Below is a small trained network, with its code and all its weights. Each question gives an input and a class and asks what happens when units are switched off, that is, made to give their printed mean instead of their output.

import numpy as np


def w(rows, s, z=0):
    codes = np.array(rows[::2]) - 128.0
    scale = np.full(codes.shape[1], s)
    scale[-1] = z or s
    return codes * scale


def f(y):
    return y / 2 * (1 + np.tanh(0.7978845608 * (y + 0.044715 * y**3)))


def log_softmax(a):
    a = a - a.max(-1, keepdims=True)
    return a - np.log(np.exp(a).sum(-1, keepdims=True))


def net(x, mask):
    res = np.array(x, float).reshape(1, 6) / 4 @ E
    y = f(res @ A[0][:, :-1].T + A[0][:, -1])
    res = res + np.where(mask, y, B[0][:, -1]) @ B[0][:, :-1]
    return log_softmax(res[-1] @ U[:, :-1].T + U[:, -1])


A, B = {}, {}
E = w([
[46,255,67],'x0',
[126,131,128],'x1',
[129,128,127],'x2',
[13,42,237],'x3',
[128,129,129],'x4',
[84,28,40],'x5',
],0.0068)
A[0] = w([
[75,156,92,91],'neuron 0',
[80,70,55,45],'neuron 1',
[128,194,168,138],'neuron 2',
[87,118,154,70],'neuron 3',
[172,66,153,140],'neuron 4',
[115,176,173,15],'neuron 5',
[86,120,164,119],'neuron 6',
[167,141,41,29],'neuron 7',
[47,135,57,160],'neuron 8',
[151,171,183,121],'neuron 9',
[45,141,69,160],'neuron 10',
[114,147,173,24],'neuron 11',
[165,82,183,246],'neuron 12',
[95,191,94,115],'neuron 13',
[191,126,70,65],'neuron 14',
[156,189,210,13],'neuron 15',
[197,59,149,79],'neuron 16',
[84,86,204,147],'neuron 17',
[56,62,143,136],'neuron 18',
[193,80,103,167],'neuron 19',
[51,109,159,102],'neuron 20',
[190,156,117,76],'neuron 21',
[65,139,222,54],'neuron 22',
[186,156,82,30],'neuron 23',
[2,171,134,239],'neuron 24',
[169,139,92,48],'neuron 25',
[181,138,104,52],'neuron 26',
[154,166,179,84],'neuron 27',
[114,211,87,124],'neuron 28',
[78,160,103,81],'neuron 29',
[183,65,150,30],'neuron 30',
[97,75,52,33],'neuron 31',
[139,176,194,143],'neuron 32',
[146,65,149,131],'neuron 33',
[190,25,93,124],'neuron 34',
[50,152,41,106],'neuron 35',
[94,132,97,216],'neuron 36',
[200,153,110,62],'neuron 37',
[206,70,114,2],'neuron 38',
[103,89,70,56],'neuron 39',
[148,162,186,55],'neuron 40',
],0.012,0.0059)
B[0] = w([
[109,140,168,154],'neuron 0',
[72,19,98,168],'neuron 1',
[143,105,126,172],'neuron 2',
[65,155,91,138],'neuron 3',
[127,143,142,199],'neuron 4',
[90,100,148,128],'neuron 5',
[105,176,55,157],'neuron 6',
[95,152,104,168],'neuron 7',
[156,131,153,202],'neuron 8',
[132,2,122,162],'neuron 9',
[148,129,157,199],'neuron 10',
[31,100,115,121],'neuron 11',
[159,167,129,246],'neuron 12',
[128,125,171,177],'neuron 13',
[79,185,96,171],'neuron 14',
[73,26,135,154],'neuron 15',
[96,174,161,194],'neuron 16',
[130,181,81,217],'neuron 17',
[133,156,89,216],'neuron 18',
[158,123,141,204],'neuron 19',
[112,202,73,181],'neuron 20',
[72,137,92,162],'neuron 21',
[86,177,96,180],'neuron 22',
[103,174,109,161],'neuron 23',
[182,136,150,254],'neuron 24',
[26,182,85,140],'neuron 25',
[43,185,140,144],'neuron 26',
[108,61,128,147],'neuron 27',
[144,95,152,198],'neuron 28',
[98,138,170,147],'neuron 29',
[83,136,164,164],'neuron 30',
[99,36,139,157],'neuron 31',
[153,50,120,174],'neuron 32',
[143,143,163,185],'neuron 33',
[154,143,176,226],'neuron 34',
[127,133,188,195],'neuron 35',
[187,128,139,185],'neuron 36',
[40,148,108,167],'neuron 37',
[93,117,164,160],'neuron 38',
[80,22,134,145],'neuron 39',
[97,84,134,138],'neuron 40',
],0.0079)
U = w([
[25,174,61,55],'0',
[72,6,115,96],'1',
[159,127,114,213],'2',
[149,126,121,196],'3',
[151,127,123,185],'4',
[112,151,221,2],'5',
],0.012,0.0098)

Each question gives the input, the list of numbers given to net, and the class t.
The units are the neurons (one row each of A and B). Each row of codes is followed by its name. A weight is (code - 128) times the scale printed after its matrix; where a second scale follows, it is the last column's (A, B and U).
mask holds one flag per neuron, in row order. A switched-off neuron (its flag False) gives its mean, the last column of its row in B, instead of its output. The means were averaged over made-up inputs and are rounded, as every weight is.
A unit's drop is (log p(t) with every unit on - log p(t) with that unit switched off) / (log p(t) with every unit on - log p(t) with every unit switched off).
The circuit of an input: a set's keep is (log p(t) with only the set's units on - log p(t) with every unit switched off) / (log p(t) with every unit on - log p(t) with every unit switched off). Starting from the 12 units with the biggest drops (on a tie, the unit counted first), units are removed one at a time, each time the one whose removal leaves the highest keep (on an exact tie, the one counted first), for as long as the keep stays at least 0.8.
circuit, biggest first: the units of the circuit, biggest drop first
most important unit: the unit with the biggest drop
top k neurons: the k neurons with the biggest drops, biggest first
drop of u: that unit's drop, to one decimal
input [1,1,-4,6,2,0], class 0: circuit, biggest first : neuron 22; neuron 20
input [7,-3,-3,6,-3,5], class 5: circuit, biggest first : neuron 35
input [4,1,4,-4,1,8], class 1: circuit, biggest first : neuron 1; neuron 31
input [-8,6,-4,4,-7,6], class 5: circuit, biggest first : neuron 34; neuron 16
input [6,-5,0,-5,-2,1], class 5: top 2 neurons : neuron 35; neuron 13
input [-1,0,4,4,0,-7], class 1: circuit, biggest first : neuron 15; neuron 9; neuron 32
input [8,-6,1,8,-6,-7], class 0: top 3 neurons : neuron 22; neuron 20; neuron 6
input [8,5,-7,6,-1,3], class 5: top 2 neurons : neuron 24; neuron 35
input [-7,-5,1,-6,-2,-7], class 1: top 2 neurons : neuron 9; neuron 15
input [-8,2,-2,-4,-2,-8], class 1: drop of neuron 9 : 0.2
input [-1,4,-3,-1,-1,8], class 1: drop of neuron 39 : 0.1
input [-3,4,-7,-5,1,7], class 1: drop of neuron 31 : 0.3
input [-7,-5,4,-6,5,-4], class 5: drop of neuron 13 : -0.1
input [-5,-7,-6,-7,3,-6], class 0: most important unit : neuron 37
